Below is a small trained network, with its code and all its weights. Each question gives an input and a class and asks what happens when units are switched off, that is, made to give their printed mean instead of their output.

import numpy as np


def w(rows, s, z=0):
    codes = np.array(rows[::2]) - 128.0
    scale = np.full(codes.shape[1], s)
    scale[-1] = z or s
    return codes * scale


def f(y):
    return y / 2 * (1 + np.tanh(0.7978845608 * (y + 0.044715 * y**3)))


def log_softmax(a):
    a = a - a.max(-1, keepdims=True)
    return a - np.log(np.exp(a).sum(-1, keepdims=True))


def net(x, mask):
    res = np.array(x, float).reshape(1, 5) / 4 @ E
    y = f(res @ A[0][:, :-1].T + A[0][:, -1])
    res = res + np.where(mask, y, B[0][:, -1]) @ B[0][:, :-1]
    return log_softmax(res[-1] @ U[:, :-1].T + U[:, -1])


A, B = {}, {}
E = w([
[211,162,30,229],'x0',
[82,108,83,104],'x1',
[14,186,35,114],'x2',
[111,241,155,83],'x3',
[203,88,42,3],'x4',
],0.0042)
A[0] = w([
[122,115,109,108,134],'neuron 0',
[102,127,132,159,240],'neuron 1',
[38,161,151,77,26],'neuron 2',
[137,116,117,131,155],'neuron 3',
[128,125,146,122,124],'neuron 4',
[162,100,99,98,194],'neuron 5',
[155,123,131,134,121],'neuron 6',
[124,203,110,150,131],'neuron 7',
[214,132,114,102,77],'neuron 8',
[132,125,154,112,110],'neuron 9',
[149,123,134,165,234],'neuron 10',
[151,130,141,130,161],'neuron 11',
[150,128,141,136,168],'neuron 12',
[130,134,125,114,92],'neuron 13',
[158,114,101,111,184],'neuron 14',
[143,138,123,131,140],'neuron 15',
[123,120,112,107,160],'neuron 16',
[116,123,82,57,180],'neuron 17',
[125,129,250,108,133],'neuron 18',
[91,102,122,175,252],'neuron 19',
[100,119,127,154,242],'neuron 20',
[164,129,159,135,201],'neuron 21',
[161,125,130,132,110],'neuron 22',
[80,187,128,129,220],'neuron 23',
[114,141,154,97,149],'neuron 24',
[144,195,111,125,191],'neuron 25',
[156,129,147,132,177],'neuron 26',
[122,135,122,89,191],'neuron 27',
[113,112,98,103,185],'neuron 28',
],0.019,0.0024)
B[0] = w([
[104,173,131,151,146],'neuron 0',
[191,80,143,142,183],'neuron 1',
[216,219,243,156,236],'neuron 2',
[121,126,111,160,139],'neuron 3',
[109,118,157,115,133],'neuron 4',
[46,165,93,199,194],'neuron 5',
[109,97,99,136,137],'neuron 6',
[168,160,33,17,196],'neuron 7',
[31,91,33,122,190],'neuron 8',
[84,121,161,101,138],'neuron 9',
[142,50,91,156,180],'neuron 10',
[111,93,114,110,142],'neuron 11',
[117,87,112,115,145],'neuron 12',
[107,145,140,125,125],'neuron 13',
[68,155,84,170,173],'neuron 14',
[120,129,101,115,134],'neuron 15',
[105,167,138,151,150],'neuron 16',
[26,236,175,185,230],'neuron 17',
[15,3,253,5,255],'neuron 18',
[210,70,140,213,203],'neuron 19',
[195,96,141,158,179],'neuron 20',
[113,49,122,87,170],'neuron 21',
[105,100,89,129,138],'neuron 22',
[240,181,123,41,230],'neuron 23',
[107,134,198,150,167],'neuron 24',
[145,191,100,20,188],'neuron 25',
[110,78,114,103,152],'neuron 26',
[91,168,181,150,171],'neuron 27',
[121,202,127,171,172],'neuron 28',
],0.03,0.0057)
U = w([
[221,221,245,131,81],'0',
[56,54,14,134,3],'1',
[68,18,232,12,152],'2',
[24,244,134,195,147],'3',
[165,60,110,211,237],'4',
[241,65,92,168,129],'5',
[205,194,44,2,142],'6',
],0.0035,0.0036)

Each question gives the input, the list of numbers given to net, and the class t.
The units are the neurons (one row each of A and B). Each row of codes is followed by its name. A weight is (code - 128) times the scale printed after its matrix; where a second scale follows, it is the last column's (A, B and U).
mask holds one flag per neuron, in row order. A switched-off neuron (its flag False) gives its mean, the last column of its row in B, instead of its output. The means were averaged over made-up inputs and are rounded, as every weight is.
A unit's drop is (log p(t) with every unit on - log p(t) with that unit switched off) / (log p(t) with every unit on - log p(t) with every unit switched off).
The circuit of an input: a set's keep is (log p(t) with only the set's units on - log p(t) with every unit switched off) / (log p(t) with every unit on - log p(t) with every unit switched off). Starting from the 12 units with the biggest drops (on a tie, the unit counted first), units are removed one at a time, each time the one whose removal leaves the highest keep (on an exact tie, the one counted first), for as long as the keep stays at least 0.8.
units of the circuit, in order: the units of the circuit, biggest drop first
top k neurons: the k neurons with the biggest drops, biggest first
drop when u is switched off: that unit's drop, to one decimal
input [8,-1,-7,-7,-5], class 4: units of the circuit, in order => [neuron 19; neuron 23]
input [-2,-3,8,-1,3], class 0: top 3 neurons => [neuron 2; neuron 8; neuron 23]
input [8,-6,6,-3,-5], class 6: units of the circuit, in order => [neuron 7]
input [8,0,3,-6,0], class 4: top 2 neurons => [neuron 23; neuron 19]
input [8,4,-8,-3,-6], class 5: top 4 neurons => [neuron 18; neuron 17; neuron 19; neuron 5]
input [8,-5,-4,0,-5], class 1: top 2 neurons => [neuron 2; neuron 23]
input [8,-1,-4,4,-5], class 6: top 3 neurons => [neuron 7; neuron 25; neuron 18]
input [6,6,-4,-7,4], class 1: top 2 neurons => [neuron 8; neuron 2]
input [-1,-1,1,-2,-1], class 4: top 2 neurons => [neuron 18; neuron 2]
input [-2,6,6,-6,1], class 3: top 3 neurons => [neuron 17; neuron 23; neuron 28]
input [2,-1,-1,6,-7], class 6: top 3 neurons => [neuron 7; neuron 23; neuron 25]
input [1,3,1,1,0], class 6: top 3 neurons => [neuron 2; neuron 18; neuron 17]
input [6,-7,4,4,6], class 6: top 2 neurons => [neuron 25; neuron 7]
input [4,8,4,6,-1], class 6: drop when neuron 7 is switched off => 0.6
input [6,7,-7,0,-1], class 1: drop when neuron 24 is switched off => 0.0
input [3,-8,-8,7,2], class 2: drop when neuron 18 is switched off => 1.2
input [-1,8,0,-2,-4], class 5: top neuron => [neuron 17]
